Each row is followed by its class.
[  59   18  330 -275  160   14  -46 -272 -251  -75  104 -122 -275 -244
  190  -21   48 -117  111 -204  -70 -180  -88  173 -399  176 -258  485
  -17  148  158  565]	Q662
[-207  229   60  196   39 -190  -24 -372 -129 -288  -20 -377   13  -35
  138 -148  324 -216 -177  -28   77 -132  -15 -270 -495   82 -528  141
 -201   64  255  339]	Q829
[  -9   62  318 -274  126   -2  -76 -226 -295  -75   95  -55 -278 -277
  155   -4   36 -113  116 -238  -67 -222 -107  156 -331  189 -248  460
   25  174  123  494]	Q447
[-116   53  294 -120  126  152 -197  314  -36 -358  194   50  174  -80
  172  109 -366  -61 -221 -164 -307  -12  177   76 -258 -191   -9   41
  173  181  172   44]	Q160
[-101   19  315 -109  133  127 -207  397 -109 -342  229  -48  251  -85
  190  193 -345  -43 -188 -174 -467  -36  225  -33 -204 -137  -31   33
  193  250  122 -115]	Q730
[ -91  -18  281 -121  120  149 -134  275  -85 -324  244   -4  177  -18
  213  135 -339  -49 -163 -179 -332  -21  162   53 -303 -162   16   98
  172  189  177   96]	Q829
[-127  227   43  190   33 -157   35 -483 -100 -222   17 -211    6   14
   11 -136  319 -181 -161   41  142 -159  -16 -276 -379   42 -522  121
 -121   -1  286  524]	Q160
[-140   31  337 -150  142  141 -165  266  -43 -383  255   35  216  -67
  187  130 -349  -73 -226 -197 -288   12  159  133 -285 -185  -72  105
  126  229  181  141]	Q171
[ 112  -40  341 -336  113   19 -106 -183 -296 -110   77 -201 -210 -189
  262   69   28 -109   39 -269 -174 -152  -17  146 -542  134 -199  371
  -14  170  115  499]	Q467
[-176  224   20  204   68 -195   37 -445  -26 -276   77 -282   64  -18
  -26 -121  282 -220 -179   50  110 -124  -36 -266 -375  112 -575   98
  -83   29  238  480]	Q171
[-186  222   37  104   61 -221   10 -407 -107 -325    9 -305   22   21
  134 -130  274 -227 -201  -10  120  -86  -88 -263 -509  105 -491  158
 -246   12  250  543]	Q467
[  63   74  283 -238  168    7  -35 -310 -275 -100  128 -124 -283 -194
  225  -29   40 -174   49 -192 -100 -183  -42  128 -469  119 -231  449
   15  142  124  546]	Q583
[-305  126  -10 -173  383  -54 -203  512  -80 -553   -3 -536  197  340
  829   -1 -349 -147 -192   85  137  174  -75  362 -338 -153  241  392
 -165  307 -207  498]	Q160
[ -18   66  333 -275  154   18 -101 -272 -319   10  103 -118 -282 -271
  150   36   79 -166   79 -255  -32 -240  -69  142 -319  162 -228  410
   49  173  108  498]	Q86
[ 139  -49  346 -318   97   26 -120 -172 -287 -115   77 -211 -222 -188
  267   65   79  -83   77 -261 -176 -178  -33  110 -543  141 -243  412
    5  168  123  500]	Q662
[-175  233   26  166   47 -197  -10 -370 -131 -300  -22 -389   -8  -57
  204 -153  295 -174 -179  -37  107 -145  -59 -316 -502  143 -481  178
 -145   35  318  562]	Q447
[-379   99   63 -159  372  -77 -189  452 -112 -501  112 -587  250  389
  821   92 -222 -175 -240  -49  148  177  -68  276 -329 -165  299  292
 -146  360 -200  389]	Q583
[  26   57  315 -215  143    6  -46 -223 -258   15  130 -109 -288 -274
  203  -10   59 -115  125 -231  -67 -219  -79  151 -299  216 -221  470
   80  147  127  508]	Q583
[-162  242   45   95   20 -175   -1 -381 -101 -273   31 -328   34  -10
  106 -138  324 -190 -183  -48  117 -145  -73 -332 -465   26 -478  168
 -203   -5  249  508]	Q160
[-184  189   53   95   48 -197   -6 -463 -111 -266  -16 -371  -13 -115
  204 -191  397 -212 -135  -23  174  -96  -63 -228 -462  128 -489  200
 -252   63  262  505]	Q662
[-246   64   21 -214  335  -46 -177  428 -101 -516  126 -619  298  351
  840   30 -303 -103 -223   23  142  169  -82  316 -406 -137  276  411
 -139  327 -167  467]	Q583
[-191  198   18  173   65 -193   58 -450  -82 -252   52 -349  -46  -45
  142 -153  334 -216 -120  -31  133 -143  -79 -273 -491  132 -512  175
 -150  -14  264  549]	Q583
[-205  307    4  253   72 -207   52 -512  -94 -316   26 -273   -4  -22
   70 -139  314 -214 -211   52   99 -149   21 -407 -482   69 -529  113
  -98   33  356  410]	Q160
[ 127  -92  338 -328  109   30  -95 -215 -287  -47   44 -138 -237 -228
  265    9   58  -89  116 -245  -78 -149  -18  194 -460  196 -228  419
  -23  145  114  593]	Q171
[-108  -17  293  -93   57  176 -179  455 -109 -272  169   60  198  -55
  144  212 -362   -2 -110 -143 -454  -87  190   36  -97 -137  -38   45
  149  184   95  -96]	Q730
[-224  279   -2  188   61 -226   14 -448  -93 -293    0 -262  -38  -45
  114 -163  321 -201 -121   19  175 -141  -48 -286 -396  132 -496  193
 -156   43  284  504]	Q160
[-163   62  301 -234  154  122 -160  233 -128 -374  331   15  212  -97
  241  139 -350  -55 -203 -222 -233  -47  117   11 -344 -161  -22  155
  170  246  172  103]	Q86
[-182  244   52  108   63 -228   33 -384 -111 -297   46 -298   73  -34
  145 -124  249 -201 -160  -18  125 -100  -52 -326 -528   94 -500  204
 -174   55  297  473]	Q662
[-141  277    8  185   70 -227   40 -437  -76 -308   24 -309   60   47
   51 -156  254 -241 -217   97  112 -115  -44 -322 -459   79 -537  151
 -158   27  262  473]	Q662
[ -65  -18  356 -161  154  147 -181  403  -61 -385  246   10  240  -72
  156  201 -353  -73 -197 -165 -469    5  264  -30 -227 -203  -96    5
  156  232   96 -112]	Q171
[ 134  -50  356 -317  166   17 -100 -211 -276 -115   43 -149 -287 -227
  272  -14   -1 -102   45 -247 -142 -124  -18  149 -490  169 -219  374
  -23  137  153  595]	Q467
[-275  128   -2 -229  358  -95 -186  461  -92 -504   74 -545  263  375
  841   35 -319 -114 -209   27  198  175 -113  275 -383 -159  246  439
 -151  319 -197  470]	Q583
[-399   64   78 -194  388  -72 -205  468 -116 -519  113 -587  271  376
  792  100 -236 -189 -240  -49  164  200  -70  306 -301 -170  278  300
 -177  367 -198  413]	Q86
[-226   64  -58 -192  391  -82 -131  511 -128 -490   49 -531  211  411
  889   -3 -375 -112 -122   86  142  211  -82  302 -428 -123  285  462
 -122  291 -222  460]	Q86
[-168  253  -33  196  113 -247    6 -556  -80 -351   17 -225  -23  -21
  103 -164  355 -205 -164   42  151 -131    3 -330 -440  139 -514  131
  -97   52  346  547]	Q447
[-223   75  -57 -240  318  -57 -179  513  -58 -550   44 -500  225  382
  899    8 -353  -80 -159   98  161  186  -75  307 -404 -100  290  442
 -157  334 -192  426]	Q662
[ 130  -81  350 -323  133   37  -85 -198 -283  -17   65 -169 -273 -242
  256   19   55  -79  113 -274  -75 -185  -18   87 -440  197 -245  414
   37  127  164  610]	Q86
[  75   18  293 -246  125   75  -91 -302 -275  -24   77  -56 -319 -267
  229   -1   44 -113  109 -216  -92 -235    0  206 -352  166 -225  435
   52  155  208  630]	Q730
[-395  142   60 -208  406  -78 -159  440 -106 -511  164 -542  270  322
  779   50 -323 -176 -248  -12  205  212 -127  329 -252 -142  291  354
 -197  379 -209  486]	Q467
[-260   78  -52 -234  318  -75 -157  535  -96 -522   93 -517  263  428
  879   31 -337 -109 -154   76  176  185 -108  266 -398 -133  313  455
 -151  297 -239  446]	Q160
[ 127  -81  312 -329  104   40 -136 -140 -273   11   46 -184 -276 -252
  268   25   69  -65  153 -296 -104 -202  -51  120 -380  219 -198  418
  -18  102  117  558]	Q730
[-239  302  -22  176   80 -242   -2 -492 -115 -313   -2 -326  -11  -28
  120 -118  324 -206 -197    3  181 -149  -61 -313 -473  102 -513  170
 -153   41  326  499]	Q86
[-195  174  104  138   22 -192  -12 -418 -158 -201  -24 -363  -12  -80
  144 -156  386 -165 -126 -108  127 -137  -88 -314 -453   99 -468  140
 -199    7  308  498]	Q662
[ -89   42  265 -140  167  159 -145  206  -75 -395  252   -7  201  -62
  290   80 -364 -124 -248 -117 -303   32  200   14 -397 -203  -48  124
   97  189  215   93]	Q730
[-126   26  349 -125  107  137 -185  444 -155 -349  267   55  222 -103
  182  195 -364    3 -132 -219 -442  -43  197    4 -161 -167  -23   65
  165  274   96 -140]	Q829
[-348  143   19 -173  341  -87 -174  546  -65 -470  146 -591  278  421
  845   57 -273 -171 -230  -22  192  204  -95  239 -284 -123  320  368
 -215  343 -196  344]	Q467
[ 140  -53  331 -271  189   -1 -112 -175 -284 -105   47 -238 -233 -236
  294    4   22 -132   53 -247 -170  -99   33  104 -557  144 -239  405
   31  167  118  478]	Q86
[-326  105  -23 -207  324  -85 -196  583 -114 -565   46 -543  214  393
  851   -7 -386 -137 -169   50  147  177 -140  303 -353 -129  263  424
 -199  317 -258  408]	Q829
[-359  134   17 -157  393  -58 -182  514  -80 -534  108 -550  242  351
  868   45 -320 -153 -201   18  167  212  -60  262 -301 -117  339  336
 -116  392 -168  405]	Q662
[ 170  -44  319 -285  144   -4 -106 -145 -277  -78   44 -138 -276 -237
  275   42  -22  -63  131 -251 -191 -174   11  115 -509  198 -216  421
   90  153  168  564]	Q662
[  83   53  291 -215   83   20  -66 -278 -269  -13  103  -43 -355 -274
  190   -3   85  -81  125 -260 -119 -220  -56  114 -347  178 -181  422
   88  145  200  525]	Q662
[ -41   46  221 -160   81  157 -167  455  -34 -320  274   48  216  -62
  149  208 -405   12 -104 -152 -410 -109  220  -43 -151 -129  -23   82
  236  234   95  -67]	Q829
[ -82   14  302  -98   86  145 -159  345  -83 -314  256    2  244  -43
  149  181 -277    4 -171 -152 -416  -62  195  -14 -145 -144   -9   40
  195  233   92 -131]	Q583
[  52   18  316 -212  148   25  -37 -227 -269  -19   57  -79 -336 -265
  199  -11   39  -67  130 -239  -84 -200  -62  164 -373  213 -218  420
   86  151  182  494]	Q447
[-167  293   23  181   74 -212   22 -515  -42 -297  101 -309   72  -86
  -56 -156  320 -235 -223   63  120 -105  -65 -331 -341   95 -591  101
 -148   41  252  389]	Q467
[-204  289   10  171  124 -239   48 -529 -105 -334   73 -346   17  -36
   66 -144  304 -232 -189   38  133 -108  -79 -300 -454   59 -511  149
 -150   51  292  510]	Q662
[  -1   38  301 -184  130   22  -69 -252 -267   -9   88  -62 -331 -256
  150  -24   57  -70  145 -260  -80 -239  -89  269 -292  189 -204  452
   46  148  164  526]	Q829
[-299   74   -4 -193  396  -61 -203  473 -115 -490   61 -600  253  421
  853   46 -304 -128 -186   54  161  176 -117  314 -359 -154  270  407
 -141  310 -203  447]	Q730
[-171  265    6  141   16 -185   11 -397 -100 -273   86 -298   13  -77
  134 -141  327 -210 -139  -71   98 -157  -48 -346 -477   97 -514  187
 -165   27  287  514]	Q829
[  98  -83  387 -284  207   27 -103 -152 -319 -102  -12 -240 -281 -176
  323    7   33 -159   57 -230 -176 -107   57  100 -541  136 -199  346
  -44  179  102  364]	Q829
[  58  -96  427 -370  103    9 -161 -124 -352  -62    6 -138 -244 -189
  213   66   26  -71   97 -312 -116 -220  -53  167 -439  142 -214  377
   -1  147   84  558]	Q160
[-105  -22  321 -121  148  156 -133  287  -91 -337  205   19  212  -10
  228  133 -317  -67 -215 -146 -358    9  199   51 -320 -233   14   61
  141  167  169   52]	Q160
[-246   60  -30 -230  295  -30 -175  520  -60 -529   47 -588  245  358
  811    6 -335 -134 -180  121  151  170 -120  288 -364 -113  222  398
 -190  308 -269  413]	Q662
[-362   81   15 -165  348  -95 -185  548 -130 -535   66 -572  225  442
  869   66 -242 -153 -210  -11  118  179 -102  258 -345  -95  337  350
 -201  344 -233  342]	Q447
[-158  244   13  131   46 -205   28 -453 -109 -321   58 -318   30  -12
  123 -108  293 -210 -195  -36  100 -103  -52 -274 -579  129 -464  157
 -161   64  275  498]	Q829
[-184  318   10  190  146 -212   22 -525  -68 -392   16 -300   31  -39
   61 -146  296 -272 -236   91  114  -86    1 -297 -481   30 -580  157
 -187   50  291  528]	Q160
[-217  326   -1  196  150 -221   19 -530  -69 -402   62 -328   30  -55
  177 -177  269 -269 -248   37  161  -49   26 -301 -541   21 -538  172
 -170   86  356  499]	Q171
[-157   15  332 -117  154  134 -220  263 -129 -343  185  -40  175  -51
  270  132 -284 -105 -258 -218 -317  -25  191   22 -365 -216    2   57
  168  232  173   -5]	Q447
[ -92    0  292 -146   64  153 -159  452 -101 -302  259   50  192  -25
  190  222 -341   19  -88 -191 -412  -97  170   25 -115 -130   15   82
  199  227   61  -29]	Q583
